Below is a small trained network, with its code and all its weights. Each question gives an input and a target symbol and asks what happens when units are switched off, that is, made to give their printed mean instead of their output.

import numpy as np


def w(rows, s, z=0):
    codes = np.array(rows[::2]) - 128.0
    scale = np.full(codes.shape[1], s)
    scale[-1] = z or s
    return codes * scale


def f(y):
    return y / 2 * (1 + np.tanh(0.7978845608 * (y + 0.044715 * y**3)))


def softmax(a):
    e = np.exp(a - a.max(-1, keepdims=True))
    return e / e.sum(-1, keepdims=True)


def log_softmax(a):
    a = a - a.max(-1, keepdims=True)
    return a - np.log(np.exp(a).sum(-1, keepdims=True))


def net(x, mask):
    ids = ['ΛΞΨγθσ'.index(c) for c in x.split()]
    T = len(ids)
    res = E[ids] + P[:T]
    r = res
    for j in range(2):
        rows = slice(2 * j, 2 * j + 2)
        q, k, v = (r @ M[0][rows].T for M in (Q, K, V))
        z = softmax(np.where(np.tri(T) > 0, q @ k.T / 2**0.5, -1e9)) @ v
        o = O[0][rows]
        res = res + np.where(mask[j], z, o[:, -1]) @ o[:, :-1]
    y = f(res @ A[0][:, :-1].T + A[0][:, -1])
    res = res + np.where(mask[2:10], y, B[0][:, -1]) @ B[0][:, :-1]
    return log_softmax(res[-1] @ U[:, :-1].T + U[:, -1])


Q, K, V, O, A, B = {}, {}, {}, {}, {}, {}
E = w([
[69,131,138,83,169,52,133],'Λ',
[156,145,138,129,134,68,142],'Ξ',
[197,114,123,110,150,159,254],'Ψ',
[107,153,133,87,146,184,136],'γ',
[102,246,117,95,114,129,211],'θ',
[216,169,71,178,107,142,45],'σ',
],0.021)
P = w([
[157,89,187,192,97,156,108],'0',
[120,77,112,129,252,51,101],'1',
[160,151,91,112,202,122,170],'2',
[131,146,115,132,172,134,169],'3',
[171,102,120,114,132,105,173],'4',
[149,134,126,112,131,115,147],'5',
[119,154,132,95,135,113,144],'6',
[138,118,121,128,143,103,156],'7',
[140,167,115,137,125,150,131],'8',
[164,169,124,152,127,164,151],'9',
],0.013)
Q[0] = w([
[112,92,140,95,110,138,141],'head 0',
[172,176,94,117,251,118,132],'head 0',
[169,138,161,60,93,123,119],'head 1',
[70,85,181,199,41,146,143],'head 1',
],0.022)
K[0] = w([
[155,165,136,116,148,87,133],'head 0',
[62,129,249,229,17,119,161],'head 0',
[107,111,219,132,74,120,97],'head 1',
[35,63,107,25,190,23,185],'head 1',
],0.016)
V[0] = w([
[5,169,158,101,182,220,16],'head 0',
[153,226,63,104,72,222,180],'head 0',
[91,135,70,44,32,252,213],'head 1',
[159,206,217,141,161,44,224],'head 1',
],0.014)
O[0] = w([
[108,110,172,11,179,80,71,59],'head 0',
[191,60,56,97,82,114,109,184],'head 0',
[84,50,131,102,124,155,30,3],'head 1',
[132,151,192,146,23,115,115,39],'head 1',
],0.012,0.017)
A[0] = w([
[152,171,21,103,195,174,87,153],'neuron 0',
[218,167,204,103,230,90,106,106],'neuron 1',
[220,158,204,9,101,94,149,71],'neuron 2',
[98,127,121,168,254,131,190,69],'neuron 3',
[159,37,53,62,97,53,130,19],'neuron 4',
[113,102,46,97,110,114,217,2],'neuron 5',
[131,177,248,112,211,163,130,57],'neuron 6',
[123,103,189,215,58,72,231,82],'neuron 7',
],0.0068,0.0022)
B[0] = w([
[101,105,165,135,145,27,160,252],'neuron 0',
[143,93,78,231,98,178,93,181],'neuron 1',
[122,102,104,149,164,192,90,150],'neuron 2',
[202,133,115,132,112,122,132,247],'neuron 3',
[100,210,161,95,117,169,171,181],'neuron 4',
[91,158,144,177,92,102,2,239],'neuron 5',
[162,77,144,148,41,21,48,155],'neuron 6',
[62,67,133,10,200,133,100,201],'neuron 7',
],0.009,0.024)
U = w([
[75,2,143,186,80,158,105,17],'Λ',
[129,42,233,172,95,127,66,29],'Ξ',
[171,52,156,83,169,168,28,111],'Ψ',
[118,68,228,150,130,166,148,252],'γ',
[158,98,147,77,49,146,86,88],'θ',
[171,75,134,138,130,131,88,186],'σ',
],0.0054,0.0036)

Each question gives the input, a string of symbols that net reads in full, and the target symbol t.
The units are the heads (2 rows each of Q, K, V and O) and the neurons (one row each of A and B). Each row of codes is followed by its name. A weight is (code - 128) times the scale printed after its matrix; where a second scale follows, it is the last column's (O, A, B and U).
mask holds one flag per unit, heads first, then neurons. A switched-off unit (its flag False) gives its mean, the last column of its rows in O or B, instead of its output. The means were averaged over made-up inputs and are rounded, as every weight is.
A unit's drop is (log p(t) with every unit on - log p(t) with that unit switched off) / (log p(t) with every unit on - log p(t) with every unit switched off).
The circuit of an input: a set's keep is (log p(t) with only the set's units on - log p(t) with every unit switched off) / (log p(t) with every unit on - log p(t) with every unit switched off). Starting from all 10 units, units are removed one at a time, each time the one whose removal leaves the highest keep (on an exact tie, the one counted first), for as long as the keep stays at least 0.8.
circuit, biggest first: the units of the circuit, biggest drop first
k most important neurons: the k neurons with the biggest drops, biggest first
heads that matter: for each layer, one digit per head in row order, 1 if its drop is at least 0.15 and else 0, layers parted by /
drop of u: that unit's drop, to one decimal
input Ξ Ψ Λ, target γ: heads that matter : 11
input γ Ψ Λ Λ, target Ψ: heads that matter : 11
input Ψ σ σ σ σ Ψ, target Λ: heads that matter : 10
input Ξ Ξ Λ θ, target γ: circuit, biggest first : [head 0]
input Ψ Ψ Ξ γ, target Λ: circuit, biggest first : [head 0; head 1]
input θ σ σ Ψ γ θ, target θ: heads that matter : 10
input Ψ Ψ Ψ σ σ θ θ, target Λ: heads that matter : 10
input Λ Ψ Ψ γ σ γ σ Ψ γ, target Ξ: heads that matter : 10
input γ γ γ Ψ, target Ψ: heads that matter : 11
input Λ Ψ Ψ θ Ψ Λ, target Ξ: heads that matter : 11
input Ξ γ Ψ Ψ, target γ: heads that matter : 11
input Λ σ σ Ψ σ σ γ Ξ Ψ, target Ξ: circuit, biggest first : [neuron 6; head 0]
input Ξ Λ Ψ γ Ψ Λ σ γ Ψ Ξ, target γ: 2 most important neurons : [neuron 5; neuron 1]
input Ψ σ σ γ, target Λ: heads that matter : 10
input Λ Λ θ Λ Ψ Λ γ, target Ξ: circuit, biggest first : [head 0; neuron 6]
input γ γ γ σ σ σ θ σ Ξ, target Ψ: heads that matter : 10
input γ γ Ξ γ Λ θ Ξ σ σ, target Ψ: heads that matter : 10
input Ψ Λ Λ, target Λ: circuit, biggest first : [head 0; head 1]
input Ψ γ Ψ Ψ Ξ Ψ Ψ, target Λ: heads that matter : 11
input θ Ξ θ Ψ σ θ θ Ξ, target θ: circuit, biggest first : [head 0; neuron 4]
input γ Ψ σ Λ Ψ Λ, target Ψ: 2 most important neurons : [neuron 2; neuron 0]
input Λ Ψ σ σ Ξ, target Ξ: 2 most important neurons : [neuron 6; neuron 1]
input Ψ σ σ θ, target Λ: 3 most important neurons : [neuron 5; neuron 4; neuron 7]
input θ Ψ σ Ξ σ Ψ σ Λ σ γ, target θ: 2 most important neurons : [neuron 4; neuron 1]
input Ξ γ Ξ σ γ γ γ, target γ: drop of neuron 1 : 0.2
input Ψ σ Λ Ψ σ Λ, target Λ: drop of neuron 4 : 0.1
input γ σ Ξ Ξ σ θ, target Ψ: drop of head 0 : 0.7
input Ξ σ Ξ Ψ Ψ Ψ σ θ σ σ, target γ: drop of neuron 5 : 0.2
input Ψ θ Λ θ Ξ, target Λ: most important neuron : [neuron 3]
